Below are the code and all the weights of a small trained network. Each question names an input and a class and asks about switching units off, where a switched-off unit gives its printed mean instead of its output.

import numpy as np


def w(rows, s, z=0):
    codes = np.array(rows[::2]) - 128.0
    scale = np.full(codes.shape[1], s)
    scale[-1] = z or s
    return codes * scale


def f(y):
    return y / 2 * (1 + np.tanh(0.7978845608 * (y + 0.044715 * y**3)))


def log_softmax(a):
    a = a - a.max(-1, keepdims=True)
    return a - np.log(np.exp(a).sum(-1, keepdims=True))


def net(x, mask):
    res = np.array(x, float).reshape(1, 5) / 4 @ E
    y = f(res @ A[0][:, :-1].T + A[0][:, -1])
    res = res + np.where(mask, y, B[0][:, -1]) @ B[0][:, :-1]
    return log_softmax(res[-1] @ U[:, :-1].T + U[:, -1])


A, B = {}, {}
E = w([
[36,6,180,143],'x0',
[18,193,131,9],'x1',
[128,129,128,129],'x2',
[68,222,113,216],'x3',
[130,132,138,128],'x4',
],0.011)
A[0] = w([
[187,9,168,157,209],'neuron 0',
[143,174,160,98,116],'neuron 1',
[133,91,121,238,242],'neuron 2',
[132,145,152,91,99],'neuron 3',
[129,141,127,212,120],'neuron 4',
[133,110,111,55,159],'neuron 5',
[85,52,119,79,30],'neuron 6',
[48,149,220,80,128],'neuron 7',
[233,120,107,152,216],'neuron 8',
[46,192,95,179,116],'neuron 9',
[217,152,73,148,247],'neuron 10',
[136,182,55,74,191],'neuron 11',
[151,191,77,97,254],'neuron 12',
[64,82,160,162,85],'neuron 13',
[159,123,152,102,192],'neuron 14',
[204,156,122,144,220],'neuron 15',
[129,118,99,228,208],'neuron 16',
[58,96,135,94,132],'neuron 17',
[213,237,141,193,124],'neuron 18',
[48,187,132,137,56],'neuron 19',
[109,94,122,99,166],'neuron 20',
[125,128,123,40,205],'neuron 21',
[41,126,148,111,94],'neuron 22',
[93,54,160,183,130],'neuron 23',
[221,2,165,173,146],'neuron 24',
[106,107,157,83,118],'neuron 25',
[119,112,114,78,154],'neuron 26',
[141,150,170,157,93],'neuron 27',
[213,148,92,149,245],'neuron 28',
[114,173,100,87,60],'neuron 29',
],0.014,0.0045)
B[0] = w([
[109,87,77,65,245],'neuron 0',
[117,152,150,87,155],'neuron 1',
[197,193,2,75,209],'neuron 2',
[138,152,158,105,144],'neuron 3',
[196,214,65,101,171],'neuron 4',
[179,156,179,159,177],'neuron 5',
[151,109,154,143,191],'neuron 6',
[140,79,141,157,212],'neuron 7',
[64,80,99,193,212],'neuron 8',
[46,108,68,101,196],'neuron 9',
[79,112,118,221,215],'neuron 10',
[125,164,245,72,200],'neuron 11',
[61,159,203,119,206],'neuron 12',
[246,166,93,136,185],'neuron 13',
[118,88,163,173,154],'neuron 14',
[92,109,123,206,194],'neuron 15',
[164,194,30,115,192],'neuron 16',
[163,97,159,231,194],'neuron 17',
[111,162,129,150,229],'neuron 18',
[40,36,129,123,182],'neuron 19',
[182,109,150,125,165],'neuron 20',
[165,154,227,145,194],'neuron 21',
[141,45,89,203,189],'neuron 22',
[193,131,96,52,201],'neuron 23',
[67,105,93,56,253],'neuron 24',
[176,126,168,145,169],'neuron 25',
[169,167,184,156,163],'neuron 26',
[133,154,112,106,136],'neuron 27',
[76,119,90,209,207],'neuron 28',
[99,142,146,40,165],'neuron 29',
],0.0092,0.018)
U = w([
[60,17,84,245,249],'0',
[172,243,229,123,222],'1',
[99,61,79,55,103],'2',
[197,102,192,205,2],'3',
[103,187,74,223,12],'4',
[10,133,154,45,97],'5',
[183,192,73,111,172],'6',
],0.012,0.0066)

Each question gives the input, the list of numbers given to net, and the class t.
The units are the neurons (one row each of A and B). Each row of codes is followed by its name. A weight is (code - 128) times the scale printed after its matrix; where a second scale follows, it is the last column's (A, B and U).
mask holds one flag per neuron, in row order. A switched-off neuron (its flag False) gives its mean, the last column of its row in B, instead of its output. The means were averaged over made-up inputs and are rounded, as every weight is.
A unit's drop is (log p(t) with every unit on - log p(t) with that unit switched off) / (log p(t) with every unit on - log p(t) with every unit switched off).
The circuit of an input: a set's keep is (log p(t) with only the set's units on - log p(t) with every unit switched off) / (log p(t) with every unit on - log p(t) with every unit switched off). Starting from the 12 units with the biggest drops (on a tie, the unit counted first), units are removed one at a time, each time the one whose removal leaves the highest keep (on an exact tie, the one counted first), for as long as the keep stays at least 0.8.
units of the circuit, in order: the units of the circuit, biggest drop first
top k neurons: the k neurons with the biggest drops, biggest first
drop of u: that unit's drop, to one decimal
input [1,-6,-1,8,-3], class 6: units of the circuit, in order	(neuron 2)
input [8,0,-7,-4,6], class 2: top 2 neurons	(neuron 0; neuron 24)
input [1,-6,0,-4,0], class 2: top 3 neurons	(neuron 24; neuron 0; neuron 2)
input [-3,6,-4,0,3], class 1: top 3 neurons	(neuron 24; neuron 0; neuron 21)
input [1,-6,4,-5,6], class 2: top 2 neurons	(neuron 24; neuron 0)
input [1,0,4,-2,0], class 2: top 2 neurons	(neuron 10; neuron 28)
input [4,-5,-2,-1,3], class 2: top 2 neurons	(neuron 24; neuron 0)
input [6,0,-4,-4,0], class 2: top 2 neurons	(neuron 0; neuron 24)
input [0,4,-8,1,-3], class 5: drop of neuron 13	0.5
input [3,-5,-5,-4,-1], class 2: drop of neuron 6	0.0
input [2,-8,8,6,6], class 6: drop of neuron 2	0.1
